Here is a tiny trained network, its code and every weight. The questions are about switching its units off for an input and a class, where a switched-off unit gives its printed mean instead of its output.

import numpy as np


def w(rows, s, z=0):
    codes = np.array(rows[::2]) - 128.0
    scale = np.full(codes.shape[1], s)
    scale[-1] = z or s
    return codes * scale


def norm(h):
    return h / np.sqrt((h * h).mean(-1, keepdims=True) + 1e-5)


def f(y):
    return np.maximum(y, 0)


def log_softmax(a):
    a = a - a.max(-1, keepdims=True)
    return a - np.log(np.exp(a).sum(-1, keepdims=True))


def net(x, mask):
    res = np.array(x, float).reshape(1, 4) / 4 @ E
    u = 0
    for l in range(2):
        y = f(norm(res) @ A[l][:, :-1].T + A[l][:, -1])
        res = res + np.where(mask[u : u + 4], y, B[l][:, -1]) @ B[l][:, :-1]
        u += 4
    return log_softmax(norm(res)[-1] @ U[:, :-1].T + U[:, -1])


A, B = {}, {}
E = w([
[39,30,191,198,228,158,234],'x0',
[134,70,154,172,101,192,168],'x1',
[133,110,95,122,164,132,22],'x2',
[224,65,149,16,2,142,250],'x3',
],0.0062)
A[0] = w([
[120,219,55,115,165,119,81,111],'0.n0',
[105,251,90,118,154,116,20,5],'0.n1',
[82,62,172,171,177,144,126,97],'0.n2',
[120,111,106,152,137,113,121,85],'0.n3',
],0.012,0.002)
B[0] = w([
[210,98,209,118,48,85,11,213],'0.n0',
[133,46,238,183,162,54,48,246],'0.n1',
[4,135,51,111,210,255,212,201],'0.n2',
[181,178,237,136,114,156,218,142],'0.n3',
],0.0076,0.012)
A[1] = w([
[53,100,71,174,195,232,175,66],'1.n0',
[164,149,114,57,2,97,188,252],'1.n1',
[175,104,132,68,21,201,69,84],'1.n2',
[125,145,200,216,193,156,146,191],'1.n3',
],0.0065,0.0011)
B[1] = w([
[50,56,58,159,203,148,182,255],'1.n0',
[161,235,55,138,131,93,123,223],'1.n1',
[111,145,129,147,184,102,158,209],'1.n2',
[142,120,124,54,6,197,126,203],'1.n3',
],0.012,0.0066)
U = w([
[19,51,108,145,160,215,186,211],'0',
[172,227,52,118,106,86,165,3],'1',
[137,77,227,147,96,68,6,162],'2',
],0.012,0.0024)

Each question gives the input, the list of numbers given to net, and the class t.
The units are the neurons (one row each of A and B). Each row of codes is followed by its name. A weight is (code - 128) times the scale printed after its matrix; where a second scale follows, it is the last column's (A, B and U).
mask holds one flag per neuron, layer by layer. A switched-off neuron (its flag False) gives its mean, the last column of its row in B, instead of its output. The means were averaged over made-up inputs and are rounded, as every weight is.
A unit's drop is (log p(t) with every unit on - log p(t) with that unit switched off) / (log p(t) with every unit on - log p(t) with every unit switched off).
most important unit: the unit with the biggest drop
top k neurons: the k neurons with the biggest drops, biggest first
top k neurons in layer l: the k neurons of layer l with the biggest drops, biggest first
drop of u: that unit's drop, to one decimal
input [4,-8,0,-1], class 2: most important unit -> 0.n0
input [1,3,-8,4], class 1: top 2 neurons -> [0.n2; 0.n1]
input [2,-4,2,7], class 1: top 2 neurons in layer 0 -> [0.n1; 0.n2]
input [-6,-6,5,8], class 1: top 2 neurons -> [0.n1; 1.n1]
input [3,-8,1,7], class 1: top 2 neurons -> [0.n1; 0.n2]
input [-8,-8,-8,2], class 2: top 3 neurons in layer 0 -> [0.n2; 0.n1; 0.n0]
input [-4,4,1,1], class 1: drop of 0.n1 -> 1.0
input [-5,3,2,3], class 1: drop of 0.n1 -> 0.3
input [1,-3,-2,1], class 1: drop of 0.n1 -> 1.0
input [2,-6,-6,-3], class 2: drop of 1.n0 -> 0.3
